|   25 |  -55 | -104 |  358 |
|   65 |  -89 | -194 | -261 |
|   24 |  -97 |   17 | -489 |
->
|   24 |  -97 |   17 | -489 |
|   65 |  -89 | -194 | -261 |
|   25 |  -55 | -104 |  358 |

|  -66 |  -81 |  260 | -487 |  355 |  444 |
|  -12 |  236 | -244 |  509 | -133 |  -98 |
|   32 |  124 |   12 |   81 |  224 | -265 |
|   51 |  126 |  108 |  -61 |  233 | -279 |
|   85 | -223 | -207 |   24 |  534 |  -84 |
|  -59 |  -41 |  197 |  -51 |  -26 |  163 |
|   31 |  227 | -228 |   26 |   68 | -180 |
|   45 | -225 |  216 | -256 |  245 | -183 |
|   -2 | -153 |  -83 |   93 |   15 | -100 |
|   87 |  270 |  261 | -267 | -220 |  387 |
->
|   87 |  270 |  261 | -267 | -220 |  387 |
|   -2 | -153 |  -83 |   93 |   15 | -100 |
|   45 | -225 |  216 | -256 |  245 | -183 |
|   31 |  227 | -228 |   26 |   68 | -180 |
|  -59 |  -41 |  197 |  -51 |  -26 |  163 |
|   85 | -223 | -207 |   24 |  534 |  -84 |
|   51 |  126 |  108 |  -61 |  233 | -279 |
|   32 |  124 |   12 |   81 |  224 | -265 |
|  -12 |  236 | -244 |  509 | -133 |  -98 |
|  -66 |  -81 |  260 | -487 |  355 |  444 |

|  139 |  104 | -486 |    0 |  113 | -561 |
|   14 |  550 |   35 |  504 |  256 |   77 |
|   60 | -438 | -239 | -470 | -175 | -323 |
| -120 |  245 |  403 |  303 |   56 |  512 |
->
| -120 |  245 |  403 |  303 |   56 |  512 |
|   60 | -438 | -239 | -470 | -175 | -323 |
|   14 |  550 |   35 |  504 |  256 |   77 |
|  139 |  104 | -486 |    0 |  113 | -561 |

|  -62 |  462 |   77 | -503 |   59 | -308 |  -33 | -276 |  165 |  163 |  424 | -234 |  182 |  215 |
|  -38 |  455 |   55 | -501 |  101 | -294 | -117 | -283 |  166 |  236 |  439 | -180 |  200 |  208 |
|  -64 |  448 |   82 | -504 |   57 | -324 |  -31 | -272 |  165 |  162 |  416 | -234 |  180 |  224 |
->
|  -64 |  448 |   82 | -504 |   57 | -324 |  -31 | -272 |  165 |  162 |  416 | -234 |  180 |  224 |
|  -38 |  455 |   55 | -501 |  101 | -294 | -117 | -283 |  166 |  236 |  439 | -180 |  200 |  208 |
|  -62 |  462 |   77 | -503 |   59 | -308 |  -33 | -276 |  165 |  163 |  424 | -234 |  182 |  215 |

| -332 | -339 | -130 |  295 | -229 |  168 |  335 |
|  171 |  105 |  148 |  108 |  -76 |  229 |  298 |
| -117 |   36 |  138 |   69 |   55 | -109 |  202 |
|   64 |  134 |  -95 |   27 |  232 | -181 |  160 |
| -136 |   73 | -102 |  152 |  149 |  -96 |  242 |
|   20 |   23 | -269 | -326 | -135 | -107 | -231 |
| -250 |  -74 |   42 |  231 |  -54 |  102 |  257 |
| -124 |  -72 |  -24 | -358 |  100 | -184 | -423 |
| -243 | -312 |  132 |  305 |  -48 |  121 |  188 |
->
| -243 | -312 |  132 |  305 |  -48 |  121 |  188 |
| -124 |  -72 |  -24 | -358 |  100 | -184 | -423 |
| -250 |  -74 |   42 |  231 |  -54 |  102 |  257 |
|   20 |   23 | -269 | -326 | -135 | -107 | -231 |
| -136 |   73 | -102 |  152 |  149 |  -96 |  242 |
|   64 |  134 |  -95 |   27 |  232 | -181 |  160 |
| -117 |   36 |  138 |   69 |   55 | -109 |  202 |
|  171 |  105 |  148 |  108 |  -76 |  229 |  298 |
| -332 | -339 | -130 |  295 | -229 |  168 |  335 |

|  -12 |   48 |  -39 | -102 |  122 |  -13 |  -99 |  506 |
|    2 |  -13 |    1 |   14 |    3 |    9 |   22 |    0 |
| -273 |  -36 |  169 |  148 |  214 | -120 |  -35 |   67 |
|  196 |  -74 |   26 | -196 |  130 |  165 |   -2 |   17 |
|  154 |   49 |  -98 |  -38 |   19 | -179 |  211 | -113 |
|   -6 |   36 |  -43 | -111 |  118 |  -17 | -127 |  507 |
|  144 | -269 |  -14 | -109 | -114 |  165 | -283 | -135 |
->
|  144 | -269 |  -14 | -109 | -114 |  165 | -283 | -135 |
|   -6 |   36 |  -43 | -111 |  118 |  -17 | -127 |  507 |
|  154 |   49 |  -98 |  -38 |   19 | -179 |  211 | -113 |
|  196 |  -74 |   26 | -196 |  130 |  165 |   -2 |   17 |
| -273 |  -36 |  169 |  148 |  214 | -120 |  -35 |   67 |
|    2 |  -13 |    1 |   14 |    3 |    9 |   22 |    0 |
|  -12 |   48 |  -39 | -102 |  122 |  -13 |  -99 |  506 |

|  -37 |  181 |  -51 |  -43 |  -59 |  -47 | -329 |
| -234 |   -2 |  270 |  -47 |  203 |  114 |   43 |
|   38 |  345 | -295 | -266 | -382 |  122 |  -81 |
|  332 |  201 | -401 |  -48 |   22 |  -72 | -244 |
->
|  332 |  201 | -401 |  -48 |   22 |  -72 | -244 |
|   38 |  345 | -295 | -266 | -382 |  122 |  -81 |
| -234 |   -2 |  270 |  -47 |  203 |  114 |   43 |
|  -37 |  181 |  -51 |  -43 |  -59 |  -47 | -329 |
